Below is a small trained network, with its code and all its weights. Each question gives an input and a target symbol and asks what happens when units are switched off, that is, made to give their printed mean instead of their output.

import numpy as np


def w(rows, s, z=0):
    codes = np.array(rows[::2]) - 128.0
    scale = np.full(codes.shape[1], s)
    scale[-1] = z or s
    return codes * scale


def f(y):
    return np.maximum(y, 0)


def softmax(a):
    e = np.exp(a - a.max(-1, keepdims=True))
    return e / e.sum(-1, keepdims=True)


def log_softmax(a):
    a = a - a.max(-1, keepdims=True)
    return a - np.log(np.exp(a).sum(-1, keepdims=True))


def net(x, mask):
    ids = ['δεζλπσ'.index(c) for c in x.split()]
    T = len(ids)
    res = E[ids] + P[:T]
    q, k, v = (res @ M[0].T for M in (Q, K, V))
    z = softmax(np.where(np.tri(T) > 0, q @ k.T / 4**0.5, -1e9)) @ v
    res = res + np.where(mask[0], z, O[0][:, -1]) @ O[0][:, :-1]
    y = f(res @ A[0][:, :-1].T + A[0][:, -1])
    res = res + np.where(mask[1:17], y, B[0][:, -1]) @ B[0][:, :-1]
    return log_softmax(res[-1] @ U[:, :-1].T + U[:, -1])


Q, K, V, O, A, B = {}, {}, {}, {}, {}, {}
E = w([
[50,129,110,224,141,184,173,166,247,169],'δ',
[65,142,77,53,210,91,178,71,96,129],'ε',
[143,119,56,167,62,71,79,90,140,88],'ζ',
[98,10,143,121,148,99,135,109,90,179],'λ',
[70,102,204,124,133,215,182,235,44,119],'π',
[171,126,127,78,137,167,43,162,162,139],'σ',
],0.012)
P = w([
[184,149,123,224,211,103,117,30,199,122],'0',
[128,94,87,188,183,159,72,47,112,109],'1',
[126,106,113,149,145,161,91,52,113,90],'2',
[114,140,141,143,134,138,84,73,99,102],'3',
[101,148,153,132,114,131,97,97,92,121],'4',
[97,141,145,126,102,115,101,124,91,136],'5',
[93,144,152,115,83,107,115,146,91,152],'6',
[101,132,142,107,86,81,128,176,95,166],'7',
[104,121,137,111,89,57,135,210,94,185],'8',
[105,116,153,81,75,48,166,218,115,188],'9',
[115,92,138,75,88,15,179,254,124,204],'10',
],0.0085)
Q[0] = w([
[121,108,195,132,154,105,129,94,122,167],'head 1',
[198,139,163,134,137,130,102,135,124,107],'head 1',
[176,189,162,148,132,80,155,126,125,86],'head 1',
[122,165,96,191,116,168,129,131,253,169],'head 1',
],0.021)
K[0] = w([
[150,90,114,67,164,124,168,206,117,111],'head 1',
[164,118,118,118,170,189,116,61,110,96],'head 1',
[121,71,60,114,130,126,165,97,110,51],'head 1',
[69,142,139,254,199,181,174,44,194,119],'head 1',
],0.015)
V[0] = w([
[130,143,112,193,81,121,175,166,39,10],'head 1',
[150,32,228,116,128,212,117,146,120,151],'head 1',
[93,65,133,234,74,61,168,62,124,113],'head 1',
[48,120,134,78,134,71,184,183,119,172],'head 1',
],0.012)
O[0] = w([
[168,93,106,139,244,104,145,172,150,113,34],'head 1',
[125,216,111,195,118,160,118,180,78,152,216],'head 1',
[96,124,220,158,146,66,77,136,81,77,255],'head 1',
[128,149,146,153,150,159,102,92,116,90,162],'head 1',
],0.011,0.0051)
A[0] = w([
[166,148,137,146,154,189,30,88,94,70,131],'neuron 1',
[172,152,105,177,213,125,128,120,116,160,100],'neuron 2',
[171,140,79,162,171,142,98,162,184,164,177],'neuron 3',
[206,163,101,194,106,119,80,69,208,134,165],'neuron 4',
[183,136,110,138,75,158,142,134,134,157,32],'neuron 5',
[133,30,142,145,126,165,154,118,161,171,121],'neuron 6',
[180,169,38,176,91,106,82,39,158,59,156],'neuron 7',
[181,183,103,145,65,117,154,124,128,72,87],'neuron 8',
[144,116,134,127,157,175,96,68,60,64,136],'neuron 9',
[134,160,26,198,105,158,103,45,139,7,87],'neuron 10',
[128,148,151,53,211,166,52,138,127,127,156],'neuron 11',
[140,83,114,104,186,194,125,74,184,120,88],'neuron 12',
[153,135,117,122,82,117,213,152,88,140,3],'neuron 13',
[152,134,106,139,95,98,192,131,100,176,28],'neuron 14',
[145,115,158,177,158,149,119,80,120,111,158],'neuron 15',
[153,175,76,110,140,186,79,75,108,86,108],'neuron 16',
],0.015,0.0038)
B[0] = w([
[170,73,102,100,189,99,109,79,206,103,244],'neuron 1',
[213,124,92,143,82,88,254,127,132,152,173],'neuron 2',
[48,115,207,92,125,107,42,97,105,103,164],'neuron 3',
[213,41,113,146,147,108,131,132,226,96,149],'neuron 4',
[66,148,87,116,150,77,172,114,88,92,174],'neuron 5',
[134,195,122,168,134,181,107,149,112,133,149],'neuron 6',
[96,230,108,152,128,228,87,137,66,180,168],'neuron 7',
[117,61,112,153,184,160,127,135,172,90,143],'neuron 8',
[44,178,132,122,90,145,234,182,119,125,230],'neuron 9',
[232,42,195,82,162,121,111,114,173,135,152],'neuron 10',
[130,113,32,190,123,169,52,114,180,113,169],'neuron 11',
[164,112,207,14,199,130,231,106,133,95,138],'neuron 12',
[217,91,167,101,116,93,100,92,146,172,162],'neuron 13',
[175,80,230,174,137,97,97,173,127,85,164],'neuron 14',
[139,154,57,100,121,201,84,141,124,160,210],'neuron 15',
[97,173,187,151,114,128,143,155,62,158,161],'neuron 16',
],0.013,0.011)
U = w([
[2,228,78,150,66,175,88,178,36,126,200],'δ',
[103,34,171,73,154,29,163,163,195,37,66],'ε',
[172,136,84,148,130,123,171,151,125,129,95],'ζ',
[139,129,167,93,149,149,139,128,121,115,4],'λ',
[192,93,143,157,189,181,47,117,200,113,184],'π',
[121,97,207,109,92,71,122,169,61,116,233],'σ',
],0.0063,0.0037)

Each question gives the input, a string of symbols that net reads in full, and the target symbol t.
The units are the heads (4 rows each of Q, K, V and O) and the neurons (one row each of A and B). Each row of codes is followed by its name. A weight is (code - 128) times the scale printed after its matrix; where a second scale follows, it is the last column's (O, A, B and U).
mask holds one flag per unit, heads first, then neurons. A switched-off unit (its flag False) gives its mean, the last column of its rows in O or B, instead of its output. The means were averaged over made-up inputs and are rounded, as every weight is.
A unit's drop is (log p(t) with every unit on - log p(t) with that unit switched off) / (log p(t) with every unit on - log p(t) with every unit switched off).
The circuit of an input: a set's keep is (log p(t) with only the set's units on - log p(t) with every unit switched off) / (log p(t) with every unit on - log p(t) with every unit switched off). Starting from the 12 units with the biggest drops (on a tie, the unit counted first), units are removed one at a time, each time the one whose removal leaves the highest keep (on an exact tie, the one counted first), for as long as the keep stays at least 0.8.
units of the circuit, in order: the units of the circuit, biggest drop first
most important unit: the unit with the biggest drop
k most important neurons: the k neurons with the biggest drops, biggest first
drop of u: that unit's drop, to one decimal
input λ δ ε σ λ, target σ: 4 most important neurons -> neuron 14; neuron 13; neuron 1; neuron 5
input π δ σ δ λ ζ ε ζ ε σ, target δ: 2 most important neurons -> neuron 1; neuron 10
input ε ε δ σ ε σ ε, target σ: 2 most important neurons -> neuron 14; neuron 13
input ζ ζ δ ζ λ λ ζ ζ, target ε: most important neuron -> neuron 7
input ε λ ζ ζ ζ σ λ λ σ ζ, target ε: 3 most important neurons -> neuron 15; neuron 7; neuron 16
input ζ ζ ζ λ ζ λ ζ δ ε ε, target λ: 4 most important neurons -> neuron 12; neuron 7; neuron 16; neuron 1
input λ δ δ ζ π σ ζ π λ δ, target σ: units of the circuit, in order -> neuron 15; head 1
input λ σ λ σ, target δ: 4 most important neurons -> neuron 5; neuron 16; neuron 7; neuron 1
input σ λ ζ ζ σ δ λ ζ, target σ: units of the circuit, in order -> head 1; neuron 1
input ζ ζ λ π σ λ π, target σ: 2 most important neurons -> neuron 3; neuron 13
input ε λ δ ζ λ δ ζ λ π ε δ, target σ: 4 most important neurons -> neuron 15; neuron 9; neuron 7; neuron 1
input λ δ λ π λ ζ λ, target δ: 3 most important neurons -> neuron 9; neuron 15; neuron 10
input σ ζ λ λ σ σ, target σ: 2 most important neurons -> neuron 1; neuron 15
input δ λ σ ζ, target π: 3 most important neurons -> neuron 10; neuron 7; neuron 4
input λ ζ ε δ λ ε λ π λ, target ζ: most important unit -> neuron 2
input ε σ σ ε σ λ σ π σ ζ σ, target ε: drop of neuron 5 -> 0.7
input ζ ζ ζ σ σ σ, target σ: drop of head 1 -> 5.2
input ζ δ δ σ σ σ λ σ, target ε: drop of neuron 7 -> 0.3
